Each row of numbers belongs to one of the nodes below and depends on some of the facts about them. Some rows are named. Which node is each other row?

Some facts about the nodes:
baflaklen zustuklol zitar; batil zustuklol brutukes; batron zustuklol badruk; bidril zustuklol malustu; bodefi zustuklol fluflo; brabigrok zustuklol geti; braditar zustuklol stugos; bragon zustuklol stenutran
braklum zustuklol flubrim; brokli zustuklol fuskos; brutukes zustuklol neflem; dazol zustuklol bragon; defas zustuklol trepe; doflatrur zustuklol sketir; drebru zustuklol staluk; drura zustuklol muvar
fegu zustuklol stoflem; flale zustuklol flebravur; flelin zustuklol brepatel; fliflote zustuklol zivodrel; flubrim zustuklol gigigil; fludrun zustuklol skabon; fluflo zustuklol moklerak; fonu zustuklol monen
fopek zustuklol kludril; fure zustuklol brisko; fuski zustuklol vatam; fuskos zustuklol tugul; gikeklak zustuklol beklis; kalum zustuklol fefli; kaskas zustuklol fegu; kelol zustuklol musol
kema zustuklol mefla; kemu zustuklol pleskas; kenedrum zustuklol drura; kidru zustuklol nurem; klaflo zustuklol pilukel; klodrok zustuklol fure; kluska zustuklol liska; liklun zustuklol fonu
liska zustuklol vugras; losku zustuklol flelin; luser zustuklol vipun; malustu zustuklol drorufi; mefla zustuklol vuvos; moklerak zustuklol zogi; monen zustuklol nosto; muklel zustuklol bidril
musol zustuklol flale; muvar zustuklol skabrun; neflem zustuklol kidru; nibakur zustuklol kemu; nosto zustuklol pudrum; nurem zustuklol repar; pamum zustuklol braklum; pebrel zustuklol vitil
pilukel zustuklol regre; pimase zustuklol drotror; pleskas zustuklol liklun; pudrum zustuklol pebrel; pusus zustuklol braditar; regre zustuklol zaso; repar zustuklol steban; siletro zustuklol klaflo
sililin zustuklol brokli; skabon zustuklol klivul; stakledruk zustuklol fliflote; staluk zustuklol baflaklen; steban zustuklol losku; stoflem zustuklol fuski; stogatros zustuklol voflir; stotus zustuklol stete
stugos zustuklol braklen; trapus zustuklol zenebro; trepe zustuklol bada; tritri zustuklol fopek; troru zustuklol stogatros; tugul zustuklol zukin; veflam zustuklol stakledruk; vitil zustuklol kaskas
voflir zustuklol kema; vugras zustuklol gikeklak; vuvos zustuklol muklel; zaso zustuklol kalum; zitar zustuklol pibo; zivodrel zustuklol buzus; zuplu zustuklol kenedrum; bada bomagin trapus
bakom bomagin rotruk; bakom bomagin trigin; bastiben bomagin muvar; bastiben bomagin pamum; batron bomagin stofak; bodefi bomagin stogatros; bodefi bomagin geti; bodefi bomagin zivodrel
bradu bomagin drunuk; bresupak bomagin vugras; bresupak bomagin vipun; brisko bomagin kosevin; brutukes bomagin brepatel; brutukes bomagin fludrun; brutukes bomagin vuvos; buplos bomagin zegrusom
buplos bomagin pamum; dazol bomagin plutri; dazol bomagin braditar; dazol bomagin drunuk; dazol bomagin plora; difa bomagin pegrom; difa bomagin platok; difa bomagin puzol
difime bomagin brisko; difime bomagin plutri; difime bomagin stofak; dristun bomagin klodrok; dristun bomagin sketir; dritri bomagin tronos; dritri bomagin vinastur; dritri bomagin puplem
dritri bomagin vugras; drorufi bomagin stoflem; drotror bomagin vatam; druflam bomagin gistem; drunuk bomagin kema; drunuk bomagin vipun; druskin bomagin vinastur; druskin bomagin difa
dudok bomagin dazol; dudok bomagin geskem; fefli bomagin rutri; fegu bomagin pletam; fegu bomagin vuvos; fegu bomagin geskem; fina bomagin steban; fina bomagin drunuk
flale bomagin stogatros; flale bomagin nosto; fludrun bomagin plutri; fluflo bomagin nosto; fonu bomagin klalik; fopek bomagin brepatel; fopek bomagin klivar; fopek bomagin rotruk
fopek bomagin puzol; fudre bomagin fludrun; geskem bomagin pilukel; gidru bomagin vuvos; guklun bomagin klalik; guklun bomagin plutri; guklun bomagin trodran; kaskas bomagin difa
kaskas bomagin vatam; kema bomagin fulo; kemu bomagin bradu; klalik bomagin brepatel; klivar bomagin plutri; klivul bomagin fefli; klivul bomagin musol; klivul bomagin bresupak
kosevin bomagin liplek; kotum bomagin bakom; kotum bomagin puzol; kotum bomagin trigin; kozin bomagin trigin; laklar bomagin brepatel; laklar bomagin pamum; liklun bomagin klalik
liplek bomagin sketir; liplek bomagin trapus; lonar bomagin difime; lonar bomagin druflam; luser bomagin tronos; luser bomagin pusus; musol bomagin pamum; muvar bomagin pegrom
nibakur bomagin kozin; nibakur bomagin zukin; nosto bomagin fudre; pamum bomagin tregrem; pamum bomagin klalik; pamum bomagin brepatel; pegrom bomagin plutri; pegrom bomagin brepatel
pibo bomagin puplem; pibo bomagin klivar; pibo bomagin zukin; pilukel bomagin plutri; pivol bomagin bastiben; pivol bomagin fulo; platok bomagin brisko; platok bomagin pamum
pleskas bomagin guklun; pletam bomagin klalik; plora bomagin laklar; plora bomagin plutri; plora bomagin pamum; plutrer bomagin tregrem; plutri bomagin brepatel; puplem bomagin beklis
pusus bomagin tregrem; pusus bomagin brepatel; pusus bomagin pamum; rize bomagin braditar; rize bomagin pamum; rotruk bomagin plutri; rotruk bomagin brepatel; rotruk bomagin pamum
rutri bomagin flebravur; seze bomagin stogatros; seze bomagin plutri; sitro bomagin muvar; skegrer bomagin vugras; sketir bomagin fudre; stakledruk bomagin laklar; stakledruk bomagin geti
stakledruk bomagin puzol; stakledruk bomagin bresupak; staluk bomagin flebravur; staluk bomagin geskem; steban bomagin zifegur; stete bomagin tregrem; stete bomagin druskin; stete bomagin vugras
stofak bomagin brepatel; stofak bomagin fludrun; stofak bomagin traskan; stofak bomagin drunuk; stoflem bomagin plamadril; stoflem bomagin trigin; stogatros bomagin musol; tenozu bomagin mimon
tenozu bomagin klalik; tenozu bomagin plutri; trapus bomagin braditar; traskan bomagin liklun; traskan bomagin vuvos; tregrem bomagin brepatel; trodran bomagin liklun; trodran bomagin zukin
tronos bomagin pusus; tronos bomagin bradu; tronos bomagin drunuk; veflam bomagin pibo; veflam bomagin mimon; veflam bomagin braditar; vipun bomagin brepatel; vipun bomagin pamum
voflir bomagin geskem; vuvos bomagin brepatel; zegrusom bomagin tregrem; zifegur bomagin pilukel; zivodrel bomagin pamum; zukin bomagin vuvos; zukin bomagin pilukel; zuplu bomagin beklis
zuplu bomagin skegrer; bada brabol b; badruk brabol b; baflaklen brabol a; bakom brabol b; bastiben brabol b; batil brabol b; batron brabol a
beklis brabol b; bidril brabol a; bodefi brabol b; brabigrok brabol b; braditar brabol b; bradu brabol b; bragon brabol a; braklen brabol a
braklum brabol b; brepatel brabol a; bresupak brabol b; brisko brabol b; brokli brabol a; brutukes brabol a; buplos brabol b; buzus brabol a
dazol brabol b; defas brabol b; difa brabol a; difime brabol b; doflatrur brabol b; drebru brabol a; dristun brabol b; dritri brabol a
drorufi brabol a; drotror brabol b; druflam brabol a; drunuk brabol b; drura brabol b; druskin brabol a; dudok brabol a; fefli brabol a
fegu brabol a; fina brabol a; flale brabol a; flebravur brabol a; flelin brabol b; fliflote brabol b; flubrim brabol a; fludrun brabol b
fluflo brabol a; fonu brabol b; fopek brabol b; fudre brabol a; fulo brabol a; fure brabol a; fuski brabol b; fuskos brabol a
geskem brabol b; geti brabol a; gidru brabol a; gigigil brabol b; gikeklak brabol b; gistem brabol a; guklun brabol a; kalum brabol a
kaskas brabol b; kelol brabol b; kema brabol b; kemu brabol b; kenedrum brabol a; kidru brabol a; klaflo brabol a; klalik brabol b
klivar brabol a; klivul brabol a; klodrok brabol b; kludril brabol a; kluska brabol b; kosevin brabol b; kotum brabol b; kozin brabol a
laklar brabol a; liklun brabol a; liplek brabol b; liska brabol b; lonar brabol a; losku brabol b; luser brabol b; malustu brabol a
mefla brabol a; mimon brabol a; moklerak brabol a; monen brabol a; muklel brabol b; musol brabol a; muvar brabol a; neflem brabol b
nibakur brabol b; nosto brabol a; nurem brabol a; pamum brabol b; pebrel brabol b; pegrom brabol a; pibo brabol a; pilukel brabol b
pimase brabol a; pivol brabol a; plamadril brabol a; platok brabol a; pleskas brabol b; pletam brabol a; plora brabol a; plutrer brabol b
plutri brabol b; pudrum brabol b; puplem brabol b; pusus brabol a; puzol brabol a; regre brabol b; repar brabol a; rize brabol a
rotruk brabol a; rutri brabol a; seze brabol b; siletro brabol a; sililin brabol a; sitro brabol a; skabon brabol a; skabrun brabol a
skegrer brabol a; sketir brabol a; stakledruk brabol a; staluk brabol b; steban brabol a; stenutran brabol b; stete brabol a; stofak brabol a
stoflem brabol a; stogatros brabol a; stotus brabol a; stugos brabol a; tenozu brabol b; trapus brabol b; traskan brabol b; tregrem brabol b
trepe brabol a; trigin brabol b; tritri brabol b; trodran brabol a; tronos brabol a; troru brabol b; tugul brabol b; vatam brabol b
veflam brabol a; vinastur brabol b; vipun brabol b; vitil brabol a; voflir brabol b; vugras brabol b; vuvos brabol a; zaso brabol b
zegrusom brabol a; zenebro brabol b; zifegur brabol a; zitar brabol b; zivodrel brabol b; zogi brabol b; zukin brabol b; zuplu brabol a

Known rows:
plutri: [  3  -3   1  -4  -6   3   0  -7   5   1  -2 -14   4   2   4   0   7   4
   3   1  -1   2  -1  -1  -8   7   3]
brisko: [ 1 -2  5 -3 -3  1  0 -3 10  5  5 -2  0  5 -8 -1 -9 -3  3  0  0  0 -4  0
 -4 -9  3]
plora: [-3  1  0  2  0 -6  2  0 -1 -4 -2  2 -1 -4  6  0  0 -3  0  0 -3  0 -4 -3
  3 -4 -3]
pegrom: [-2  1 -1  2 -1 -6  2 -1  0 -2 -2  1  0 -5  7 -3  3 -2  0  0 -2  1 -3 -2
 -5  2 -6]
pibo: [ -4   0   3  -1   0 -10   4   3   6   1   1   3  -2  -8   0   0  -4   2
  -2   1  -2   0   0  -2  -6  -8  -6]
tronos: [-2  0 -4  2  1 -1  2 -1 -1 -3 -2  2 -2 -8  3 -1 -2 -1 -1  1  5  0 -2 -2
  1  3 -5]
drorufi: [ -1  -2  19   3   6  -7   3   9  10   2   7   0   1  -5  -6 -10  -1  -3
  -3   1  -6   7   8  -2  -8 -13 -20]
brabigrok: [ 3 -1 -2  2  2  5 -4  0 -4  0  1 -3  0  8 -5  4  0  0  2 -1  0 -4 -2  5
  1  4  4]
beklis: [ 2 -2  4 -5 -2 11 -1 -2 11  2  2 -1  1 -1 -4 -2 -6  4  1  3 12  1  0 -2
 -2 -5  0]
zaso: [ 3 -1  5 -3 -1  8 -2  3  4  1  1 -2  0  6 -4  6  0  7 -1  1  0 -2  0  2
  0 -1  6]
vinastur: [ 2 -1  0 -3 -1  9 -5 -4  3 -1  1 -3  2  3 -2 -1 -2  0  2  1 13 -1 -3  0
 -1 -5  0]
flelin: [  0   0   3 -10  -1   8   5   8   5   6  -3  -2  -1   6   2   8  -3  14
   0   2   5  -3  -7   5 -17   5   7]
tritri: [ 3  0 -1  2  2  3 -6 -2 -5  0  2 -4 -1  7 -6  5  3  4  1 -1 -3 -5 -2  5
  0  1  7]
muklel: [  4  -3  15   1  -1  10  -3   3   8   0   5   0   1   4 -11   3  -4   0
  -1   3  -1   1   0  -2   5  -6  -1]
liska: [ 2 -1  3 -2  1  8 -2  2  0  2  1 -1  1  7 -7  1 -2  1  1  1  3 -1 -1  2
  2  1  5]
brokli: [-1  3 -1  4  3 -2 -1  2  0  2  5  9 -2 -2  0  1 -1 -1 -1  0 -2  3 -1  1
 -7 -1 -4]
kludril: [ -1   0  -1   2   3  -5   5   4   4   5   3   3  -1  -4  -2  -7  -6  -2
   0   0   2   8   3   2 -13   4  -9]
braklum: [ 3 -1  2 -2  1  7 -3  1  0  2  1 -2 -1  6 -6  3 -1  3  1  1  1 -2  0  3
  1  0  5]

Name these rows:
No name comes twice in this set of rows, the named rows included.
[ 2 -2  3 -2 -6 11 -2 -6  8  0  1 -1  3  5 -1  1 -1 -2  2  2  4  3 -5 -4
 -1  6  4] : braditar
[ -1  -2  10  10   2  -7  -4   1  -3  -9   1  -3  -3  -7  -2   3   7  -1
  -2   0 -12  -4  -1  -5  14   1 -10] : brutukes
[  6  -4   7  10   4  13  -9   0  -6  -6   4  -9   1   7 -12   3   6  -1
   2   0  -2  -1  -1   1  12  14  -2] : batil
[ -3   3   1  -1  -2   0   5   5   5   2  -1   6  -2  -3   7   3  -1   2
  -1   1   0   0 -11  -1 -16   6  -3] : steban
[-3  1 -6  3  5 -8  0  3 -3 -3  1  2 -5 -8 -4 -2 -5  4  0  0  4 -7 -1  1
  3 -6 -7] : dritri
[ -2  -1   6   3  -2   0   1  -1   7  -3  -1  -1   1  -8   8   0   8   2
   0   2  -2   3  -3  -5 -11   6 -10] : vuvos
[  1  -4   9  -7  -5   3   3   0   8   1  -3 -10   3   1   1   0   1   4
   0   2  -2   2   1  -3   1  -1   3] : zukin
[-1  2 -4  4 -1  0  0 -3  2  0  2  6  1 -3  3 -2 -2 -3  0  1  7  5 -2 -2
 -9  3 -6] : fulo
[  0  -1   8  -3   3  -3  -3   4  -4  -1  -2  -5  -1   9  -3   2   3   3
   0  -2  -6  -7  -1   4   5 -18   6] : kotum
[ 1 -2  5 -4  2  2 -1  2 -1 -1 -3 -9  2  8 -1 -2  3  0  1 -1 -2 -3 -1  3
  2 -8  2] : bakom

The same nodes again, as new rows of numbers:
Some rows with their names:
klivar: [ -8 -17   6 -15 -19 -11  10 -16   7 -14  -4   3 -17  -7  -8 -14 -21   0
 -22  -9 -10  22 -20   6  24   4  10   7  -1  23   2   4 -11  -4  -9  -6]
fudre: [-12  -3   8 -14 -22 -25  17  -8   0 -11  14  -2 -16 -24   4 -23 -11   3
 -14  -6  -5  12 -23   6  20   7 -12   0  11  22  -8  -1 -17  -9  -3  -3]
stugos: [ -4  -2   5  -6 -22 -23  19  -9   0 -13  12  -3 -20 -22  -4 -14  -6   1
 -20  -7  -6  11 -21   8  23   6 -14  -1   8  27  -6  -2 -16 -11  -1 -11]
fulo: [ -2 -10   1  -7 -17 -14  17  -5   2 -15   6   1 -20 -18  -6  -9  -7  -5
 -24  -6  -2  15 -18   6  27   6  -7  -1  -5  28  -2  -5 -10  -5  -1 -14]
zivodrel: [ -6 -13  -9  -2 -24 -34   7  -6  12  -6  -4  -4 -18 -23  -6 -13  -5 -11
 -14 -15   5  13  -9  20   5   3 -17 -10   4   5   4  16 -20 -13   1 -10]
fludrun: [ -5 -15  14 -12 -13 -16  -3 -13   5 -11  -7   5 -17  -2  -6 -16 -17   1
 -18  -6 -10  15  -4  13   9  17   2   5  -5   6   9  19 -10  -4  -2  -7]
brutukes: [-20  -1   3  -1 -13 -18  11  -2  10 -19   5   0 -14  -3  -8 -24 -16   5
 -31 -13   1   8 -14  -1  23   4 -15  -5 -16  30 -26   5 -23  -6   0   3]
seze: [ -7  -1  10 -11 -19 -33   5 -13   5  -8   4  -3 -16 -20  -4 -23 -12   7
  -2  -9 -14   8 -11  19   7  13 -10   3  17   7   4  16 -23 -13   3  -2]
fonu: [  2 -26 -18  -6  -3 -18  20 -11  17   2   6  -1 -12 -15   7   3 -12 -25
 -14 -13 -11 -14  -1  34  10  39  -4  11 -15  18  12 -12 -23  19 -15   2]
druskin: [ -8 -10   1 -12 -22 -19  16  -4   5 -11   6   0 -17 -22   0 -15 -12  -5
 -20  -7   1  15 -21   5  24   6  -9  -2  -2  25  -6  -5 -12   0  -4 -10]
bodefi: [ -3  -8  11  -9 -19 -31   3  -5   4  -8   3   1 -18 -18   3 -17  -4  -3
 -15  -6  -2   8  -3  14   8  15 -21  -3   1   7   2  12 -12  -4   2 -11]
zifegur: [ -8  -7   5 -14 -22 -21  14  -7   4 -10   6   2 -16 -21   2 -18 -12  -1
 -16  -6  -3  14 -21   5  23   8  -8   1   3  24  -7  -3 -14  -2  -4  -8]
bakom: [ -5 -10   0 -11 -13 -20   3   1   7 -12  -3   4 -16 -18  -6 -12  -9  -6
 -12  -6  -2  11  -6  18  10  17 -10  -7  -8  11   2   5 -14   1   4 -10]
trodran: [ -6 -16   1 -15 -20 -16  16  -3   9  -9  -1   6 -18 -18  -5 -12 -16  -8
 -22  -8   4  14 -14   5  28   9  -6  -1 -12  32  -5  -6  -8   8  -7 -12]
tregrem: [ -9 -18   1  -7  -5  -9  10   4   0 -18   1   4 -14 -16 -18 -13 -26  -8
 -30 -17   6   3  -1  24   1  13  -9 -14 -26  11  -3   6 -13  -2   7  -3]
musol: [ -7 -22 -11  -3 -26 -23  17  -7  12  -7  -3  -1 -19 -18  -4  -9 -11 -19
 -30 -14  12  22 -20   8  21  -6  -8  -6  -4  21  -3   2  -9  -8  -8 -11]
klalik: [ -3 -23   1 -10  -6 -12  11   2   8 -13  -7  10 -17 -15 -27  -7 -31  -9
 -30 -20   4  -2   7  26  10  17  -6  -7 -33  23   1   7 -10   8   0  -6]
rize: [ -6 -26 -12  -6 -20 -11  14  -4  12 -11  -9   3 -19 -14  -7  -4 -12 -20
 -30 -10  13  24 -15   6  25  -2  -1  -6 -16  23  -1  -2  -5   0 -10 -14]

Name these rows:
No name comes twice in this set of rows, the named rows included.
[ -2 -14 -11  -2  -7  -8  30 -17   3  -9  23 -10 -14 -19  15   0   1 -20
 -22  -8 -12   0 -24  18  20  25  -5  11   2  20   5 -20 -23   2 -13   5] : monen
[ -8 -14 -10 -10  -8 -11  25 -14  10 -10  21  -8 -12 -23  19 -10  -2 -19
 -17 -11  -6   5 -27  15  19  24  -4  13   0  15   4 -19 -20  13 -14  10] : nosto

Now the same nodes, written a new way:
Named rows:
stakledruk: [  7  -2 -12  -5   2   2   1 -21   7  18   0  -3   5   9  24]
puzol: [ -6  -6   8  11   0  18  -2  -3  13 -29   5   1   6   5 -14]
difa: [ -9  -7  -2   2  -4  17  -7 -10   3 -27  -3   0  10   3 -13]
pegrom: [-12  -7   0   0  -2  15  -9  -6   7 -24  -1   3   7   4 -16]
luser: [ -4   2  -8  -2   3 -12   3   4  -4  21  -2  -9   2 -12  19]
tronos: [-11  -8  -9  -3  -8  15 -11  -1   5 -24   1   4   7  -2 -15]
bradu: [-18  -5   3   0  -1  -1  -4  16  -5 -19   4  -6   7 -16 -18]
mefla: [  6  10 -18  21 -22 -10  26 -39  -1  21   2  12 -23  -2   0]
kema: [-15   7 -11  20 -15 -22  26 -19  -5  29   4  -4 -14 -22   2]
kenedrum: [21  6 -4  0 -6  3  0 -9  3 18  2  9 -6  6 20]
zuplu: [  9   2 -17  -3  -5   5  -1 -12   6  15  -1   0   0   0  23]
fluflo: [ 13  -6  -2  -3  -6   1   4 -15   5  24  -4   3   0  16  15]
fuski: [ 15  15  -6  17   0 -27  -7  15  -5  18  -6 -14  -3   8  12]
defas: [ 13   7   2   2   2 -14   7   7  -9  20   1  -3  -6  -7  15]
trapus: [  0  -1  12   4   0 -11   8   7  -2  26  -4  -6   1  -4  13]
buzus: [  5  -1  -1  -4  -5  10  -9  -2  -3 -27   1  11   1   5 -20]
drotror: [-11  -1   6   0   6  -4  -2   7 -16 -24  -2  -8  10 -11 -16]
stete: [-10  -7 -12  -6  -4  13  -9  -8  -1 -27  -1  -1  12   0 -12]

Name these rows:
No name comes twice in this set of rows, the named rows included.
[ -6   4  -1   2   7  11  -4 -19  -3 -32  -2   3  -1   6 -18] : drorufi
[ 13   8 -11  10 -13  -2  13 -23   1  18  -1  11 -15   3   8] : malustu
[-19  -5  18   7   5   1   0  16   3 -17   7  -5   5  -9 -20] : plutri
[-20  -1  14   3   7  -2  -3  16   1 -18   7  -5   3  -8 -22] : klalik
[ -7   1  11  14   2  -4  -4  16  -6 -26   0 -12   9  -8 -18] : vatam
[-13   9 -11   7  -1 -27  20 -16  -3  31   7  -2 -19 -11   1] : voflir
[ 10  -8  -6   3  -4   4   6 -12  16  20   7  -2   1  10  18] : musol
[-16  -6  11  -5   1  -7  -4   9 -14 -15  -6  -5   9  -6 -23] : bada
[  2  -1 -11   2  -6   6   1 -10  14  19  -1   1   1   5  21] : pusus
[ -2   4   9   6   6  16  -4  -8   5 -31   2   5   0   7 -16] : plamadril
[ -2 -10  -2  -2  -1   9  -6   2  12 -23  16   7  -2   8 -25] : flebravur
[  5  16 -19  31   7 -27 -16  16  -3  19 -22 -29   9  19  19] : kaskas
[-11   7  20  11  14   0   2   9  -2 -28   7  -7   4  -9 -15] : trigin
[  1  -4  -3  -4  10 -17  10  -3  -5  23   0 -13   6  -2  16] : bodefi

